Below is a small trained network, with its code and all its weights. Each question gives an input and a target symbol and asks what happens when units are switched off, that is, made to give their printed mean instead of their output.

import numpy as np


def w(rows, s, z=0):
    codes = np.array(rows[::2]) - 128.0
    scale = np.full(codes.shape[1], s)
    scale[-1] = z or s
    return codes * scale


def softmax(a):
    e = np.exp(a - a.max(-1, keepdims=True))
    return e / e.sum(-1, keepdims=True)


def log_softmax(a):
    a = a - a.max(-1, keepdims=True)
    return a - np.log(np.exp(a).sum(-1, keepdims=True))


def net(x, mask):
    ids = ['αζθξτφ'.index(c) for c in x.split()]
    T = len(ids)
    res = E[ids] + P[:T]
    u = 0
    for l in range(3):
        r = res
        for j in range(3):
            rows = slice(3 * j, 3 * j + 3)
            q, k, v = (r @ M[l][rows].T for M in (Q, K, V))
            z = softmax(np.where(np.tri(T) > 0, q @ k.T / 3**0.5, -1e9)) @ v
            o = O[l][rows]
            res = res + np.where(mask[u + j], z, o[:, -1]) @ o[:, :-1]
        u += 3
    return log_softmax(res[-1] @ U[:, :-1].T + U[:, -1])


Q, K, V, O = {}, {}, {}, {}
E = w([
[43,165,85],'α',
[158,173,120],'ζ',
[85,139,146],'θ',
[90,199,185],'ξ',
[143,231,129],'τ',
[119,156,9],'φ',
],0.013)
P = w([
[153,84,148],'0',
[81,172,125],'1',
[62,65,179],'2',
[63,63,160],'3',
[60,253,94],'4',
[57,94,231],'5',
],0.015)
Q[0] = w([
[96,192,155],'0.h1',
[123,141,98],'0.h1',
[62,141,81],'0.h1',
[4,180,150],'0.h2',
[130,153,67],'0.h2',
[120,123,103],'0.h2',
[97,106,130],'0.h3',
[70,54,188],'0.h3',
[106,196,200],'0.h3',
],0.019)
K[0] = w([
[96,71,92],'0.h1',
[115,120,105],'0.h1',
[54,154,65],'0.h1',
[106,74,7],'0.h2',
[182,123,85],'0.h2',
[148,133,136],'0.h2',
[93,110,150],'0.h3',
[119,42,213],'0.h3',
[114,187,213],'0.h3',
],0.02)
V[0] = w([
[224,98,52],'0.h1',
[96,162,137],'0.h1',
[52,104,77],'0.h1',
[136,110,97],'0.h2',
[83,85,168],'0.h2',
[8,121,15],'0.h2',
[96,71,118],'0.h3',
[242,143,63],'0.h3',
[138,190,158],'0.h3',
],0.011)
O[0] = w([
[131,20,43,33],'0.h1',
[142,165,140,169],'0.h1',
[195,152,182,204],'0.h1',
[163,125,124,127],'0.h2',
[122,149,157,148],'0.h2',
[254,154,132,254],'0.h2',
[149,134,204,130],'0.h3',
[51,161,116,13],'0.h3',
[122,104,58,154],'0.h3',
],0.0083,0.014)
Q[1] = w([
[108,178,75],'1.h1',
[124,164,113],'1.h1',
[103,139,89],'1.h1',
[4,137,96],'1.h2',
[160,158,150],'1.h2',
[48,117,138],'1.h2',
[125,155,96],'1.h3',
[110,148,99],'1.h3',
[130,92,124],'1.h3',
],0.021)
K[1] = w([
[252,251,123],'1.h1',
[150,240,51],'1.h1',
[112,197,183],'1.h1',
[165,241,169],'1.h2',
[46,103,103],'1.h2',
[128,169,99],'1.h2',
[48,124,41],'1.h3',
[74,98,130],'1.h3',
[173,92,157],'1.h3',
],0.012)
V[1] = w([
[132,94,191],'1.h1',
[219,81,77],'1.h1',
[139,203,239],'1.h1',
[173,71,101],'1.h2',
[24,217,20],'1.h2',
[118,244,58],'1.h2',
[150,158,67],'1.h3',
[165,229,168],'1.h3',
[124,166,167],'1.h3',
],0.011)
O[1] = w([
[75,138,147,118],'1.h1',
[120,254,55,116],'1.h1',
[130,122,193,197],'1.h1',
[134,177,108,114],'1.h2',
[182,69,98,122],'1.h2',
[192,112,85,136],'1.h2',
[137,100,184,123],'1.h3',
[200,64,90,255],'1.h3',
[139,126,72,179],'1.h3',
],0.0089,0.024)
Q[2] = w([
[77,124,94],'2.h1',
[80,137,113],'2.h1',
[16,91,102],'2.h1',
[131,127,136],'2.h2',
[200,182,128],'2.h2',
[147,106,253],'2.h2',
[96,161,170],'2.h3',
[94,183,88],'2.h3',
[120,115,125],'2.h3',
],0.021)
K[2] = w([
[175,163,107],'2.h1',
[166,169,116],'2.h1',
[246,156,193],'2.h1',
[113,119,109],'2.h2',
[100,123,77],'2.h2',
[42,61,130],'2.h2',
[60,31,102],'2.h3',
[85,99,88],'2.h3',
[109,180,159],'2.h3',
],0.013)
V[2] = w([
[2,144,109],'2.h1',
[37,99,126],'2.h1',
[231,114,131],'2.h1',
[147,161,69],'2.h2',
[146,159,195],'2.h2',
[148,195,118],'2.h2',
[42,69,72],'2.h3',
[120,137,144],'2.h3',
[58,94,121],'2.h3',
],0.0088)
O[2] = w([
[47,120,95,112],'2.h1',
[2,78,120,124],'2.h1',
[232,131,157,138],'2.h1',
[93,138,93,120],'2.h2',
[68,124,178,141],'2.h2',
[71,123,121,126],'2.h2',
[226,91,140,4],'2.h3',
[122,127,117,126],'2.h3',
[200,144,123,43],'2.h3',
],0.0083,0.028)
U = w([
[196,200,170,190],'α',
[117,77,64,246],'ζ',
[62,105,147,5],'θ',
[170,31,178,3],'ξ',
[254,96,55,82],'τ',
[159,187,33,59],'φ',
],0.005,0.003)

Each question gives the input, a string of symbols that net reads in full, and the target symbol t.
The units are the heads (3 rows each of Q, K, V and O). Each row of codes is followed by its name. A weight is (code - 128) times the scale printed after its matrix; where a second scale follows, it is the last column's (O and U).
mask holds one flag per head, layer by layer. A switched-off head (its flag False) gives its mean, the last column of its rows in O, instead of its output. The means were averaged over made-up inputs and are rounded, as every weight is.
A unit's drop is (log p(t) with every unit on - log p(t) with that unit switched off) / (log p(t) with every unit on - log p(t) with every unit switched off).
The circuit of an input: a set's keep is (log p(t) with only the set's units on - log p(t) with every unit switched off) / (log p(t) with every unit on - log p(t) with every unit switched off). Starting from all 9 units, units are removed one at a time, each time the one whose removal leaves the highest keep (on an exact tie, the one counted first), for as long as the keep stays at least 0.8.
units of the circuit, in order: the units of the circuit, biggest drop first
most important unit: the unit with the biggest drop
which heads matter: for each layer, one digit per head in row order, 1 if its drop is at least 0.15 and else 0, layers parted by /
drop of u: that unit's drop, to one decimal
input ζ φ ξ ξ, target ζ: which heads matter -> 111 / 101 / 100
input α θ θ, target α: units of the circuit, in order -> (2.h1 1.h2)
input θ ξ τ ξ, target θ: which heads matter -> 110 / 011 / 100
input α φ α φ τ, target φ: which heads matter -> 111 / 110 / 011
input ξ ξ φ, target ξ: which heads matter -> 011 / 100 / 000
input ζ α α, target ζ: which heads matter -> 111 / 101 / 101
input ξ α θ τ φ φ, target ξ: units of the circuit, in order -> (0.h2 1.h1 1.h3)
input ξ τ ζ, target ξ: units of the circuit, in order -> (0.h2 1.h1 0.h3 2.h3)
input ζ τ τ, target ζ: most important unit -> 1.h3
input φ ζ α ξ α τ, target φ: which heads matter -> 100 / 101 / 000
input φ α ζ ζ α φ, target φ: units of the circuit, in order -> (0.h1 1.h1)
input ξ α φ ξ, target ξ: units of the circuit, in order -> (0.h2 1.h1 0.h3)
input ξ θ α θ φ, target φ: which heads matter -> 010 / 100 / 000
input θ α α ξ, target θ: which heads matter -> 110 / 011 / 101
input τ ξ φ, target τ: most important unit -> 1.h2
input φ θ α ζ, target φ: which heads matter -> 100 / 101 / 000
input ξ φ ζ α τ τ, target ξ: which heads matter -> 011 / 101 / 000
input ξ τ φ φ ζ, target φ: which heads matter -> 111 / 100 / 000
input τ φ ζ φ α τ, target τ: drop of 0.h1 -> 0.1
input α τ θ, target α: drop of 0.h3 -> 0.1
input ξ α ζ, target ξ: drop of 2.h2 -> 0.2
input θ α ζ, target θ: most important unit -> 0.h1
